Below is a small trained network, with its code and all its weights. Each question gives an input and a class and asks what happens when units are switched off, that is, made to give their printed mean instead of their output.

import numpy as np


def w(rows, s, z=0):
    codes = np.array(rows[::2]) - 128.0
    scale = np.full(codes.shape[1], s)
    scale[-1] = z or s
    return codes * scale


def norm(h):
    return h / np.sqrt((h * h).mean(-1, keepdims=True) + 1e-5)


def f(y):
    return y / 2 * (1 + np.tanh(0.7978845608 * (y + 0.044715 * y**3)))


def log_softmax(a):
    a = a - a.max(-1, keepdims=True)
    return a - np.log(np.exp(a).sum(-1, keepdims=True))


def net(x, mask):
    res = np.array(x, float).reshape(1, 6) / 4 @ E
    u = 0
    for l in range(2):
        y = f(norm(res) @ A[l][:, :-1].T + A[l][:, -1])
        res = res + np.where(mask[u : u + 8], y, B[l][:, -1]) @ B[l][:, :-1]
        u += 8
    return log_softmax(norm(res)[-1] @ U[:, :-1].T + U[:, -1])


A, B = {}, {}
E = w([
[40,180,20,83,85,65,99,96,105],'x0',
[122,129,134,125,121,132,128,133,127],'x1',
[128,132,134,123,120,132,123,134,128],'x2',
[106,20,98,155,131,141,111,254,145],'x3',
[148,122,157,229,89,120,62,98,11],'x4',
[125,127,126,130,125,131,130,127,129],'x5',
],0.0032)
A[0] = w([
[36,152,23,28,115,68,148,107,240,71],'L0N0',
[176,219,167,43,181,184,189,146,188,139],'L0N1',
[125,60,91,93,138,126,126,204,212,91],'L0N2',
[124,134,199,148,71,112,72,227,100,134],'L0N3',
[58,123,79,93,126,39,108,220,135,3],'L0N4',
[193,124,203,155,85,149,158,3,68,104],'L0N5',
[136,208,93,107,53,68,128,36,148,147],'L0N6',
[156,87,164,87,137,174,233,44,249,119],'L0N7',
],0.0036,0.0028)
B[0] = w([
[215,160,98,89,131,239,170,166,81,254],'L0N0',
[113,103,141,207,80,2,195,108,136,228],'L0N1',
[91,89,155,90,250,164,43,155,92,204],'L0N2',
[164,134,91,161,152,111,164,36,197,169],'L0N3',
[111,152,73,197,172,112,106,199,109,149],'L0N4',
[146,215,124,148,199,152,46,247,142,192],'L0N5',
[134,49,187,76,120,109,96,100,133,208],'L0N6',
[104,162,190,208,90,23,182,128,196,224],'L0N7',
],0.0041,0.0032)
A[1] = w([
[157,31,120,181,113,216,118,108,121,3],'L1N0',
[43,61,184,112,171,128,189,113,173,68],'L1N1',
[212,197,178,80,103,187,178,128,145,157],'L1N2',
[31,102,1,180,59,126,131,186,104,47],'L1N3',
[149,147,155,114,102,59,153,64,186,93],'L1N4',
[67,116,89,122,103,83,48,84,52,32],'L1N5',
[96,66,93,218,112,140,89,159,116,58],'L1N6',
[146,34,144,135,173,122,155,147,151,138],'L1N7',
],0.0051,0.0019)
B[1] = w([
[221,154,57,61,33,174,253,146,106,181],'L1N0',
[101,73,182,88,140,131,19,96,188,206],'L1N1',
[14,99,72,168,170,141,144,55,35,229],'L1N2',
[138,162,186,225,183,56,210,179,185,224],'L1N3',
[141,89,82,134,96,116,210,184,104,210],'L1N4',
[123,136,180,57,50,37,76,112,214,206],'L1N5',
[153,94,134,119,71,134,225,59,122,224],'L1N6',
[103,152,130,84,71,157,17,65,164,253],'L1N7',
],0.0048,0.0023)
U = w([
[128,125,171,193,99,31,187,149,190,249],'0',
[72,157,70,46,139,139,180,75,51,134],'1',
[147,179,165,212,195,171,62,125,44,155],'2',
[118,182,137,63,58,71,12,84,109,30],'3',
[102,60,172,75,150,174,47,137,226,158],'4',
[114,139,51,116,213,158,123,254,141,80],'5',
[233,84,113,144,37,207,143,121,117,51],'6',
],0.01,0.0013)

Each question gives the input, the list of numbers given to net, and the class t.
The units are the neurons (one row each of A and B). Each row of codes is followed by its name. A weight is (code - 128) times the scale printed after its matrix; where a second scale follows, it is the last column's (A, B and U).
mask holds one flag per neuron, layer by layer. A switched-off neuron (its flag False) gives its mean, the last column of its row in B, instead of its output. The means were averaged over made-up inputs and are rounded, as every weight is.
A unit's drop is (log p(t) with every unit on - log p(t) with that unit switched off) / (log p(t) with every unit on - log p(t) with every unit switched off).
The circuit of an input: a set's keep is (log p(t) with only the set's units on - log p(t) with every unit switched off) / (log p(t) with every unit on - log p(t) with every unit switched off). Starting from the 12 units with the biggest drops (on a tie, the unit counted first), units are removed one at a time, each time the one whose removal leaves the highest keep (on an exact tie, the one counted first), for as long as the keep stays at least 0.8.
units of the circuit, in order: the units of the circuit, biggest drop first
unit that matters most: the unit with the biggest drop
top k neurons: the k neurons with the biggest drops, biggest first
top k neurons in layer l: the k neurons of layer l with the biggest drops, biggest first
drop of u: that unit's drop, to one decimal
input [7,-5,2,1,-8,0], class 5: unit that matters most => L0N4
input [3,1,4,2,-5,-8], class 5: units of the circuit, in order => L0N0, L0N4
input [3,-5,-7,1,-2,7], class 5: units of the circuit, in order => L0N0, L1N6
input [0,1,8,7,8,-2], class 6: top 2 neurons in layer 1 => L1N0, L1N6
input [-1,3,0,1,1,-8], class 6: top 3 neurons => L0N0, L1N0, L0N5
input [2,5,5,8,5,6], class 0: top 2 neurons in layer 0 => L0N0, L0N6
input [2,0,-8,0,-2,3], class 1: units of the circuit, in order => L0N0, L1N2
input [4,-2,-1,1,-5,-5], class 5: top 2 neurons in layer 0 => L0N4, L0N0
input [1,-6,-8,0,5,-8], class 3: units of the circuit, in order => L1N5, L0N7
input [0,3,1,-5,-2,-6], class 0: top 2 neurons => L0N1, L0N7
input [2,1,5,6,8,-8], class 0: top 2 neurons => L1N3, L0N0
input [-7,-3,8,-2,1,-8], class 2: top 2 neurons => L0N5, L1N2
input [1,-8,2,-1,5,3], class 3: top 2 neurons in layer 0 => L0N0, L0N7
input [-4,-7,8,2,5,5], class 6: units of the circuit, in order => L1N0
input [4,-4,0,2,-6,2], class 5: top 2 neurons in layer 0 => L0N0, L0N4
input [-2,5,-5,8,-1,5], class 4: top 2 neurons => L0N0, L0N2
input [8,-2,6,1,5,5], class 0: top 2 neurons in layer 1 => L1N3, L1N7
input [-1,-5,1,4,0,-4], class 4: top 2 neurons => L0N2, L0N0
input [-5,5,3,5,8,2], class 6: drop of L1N0 => 0.1
input [-8,5,-8,6,5,4], class 6: drop of L1N0 => 0.3
input [3,-2,0,1,0,-3], class 5: drop of L0N0 => 0.9
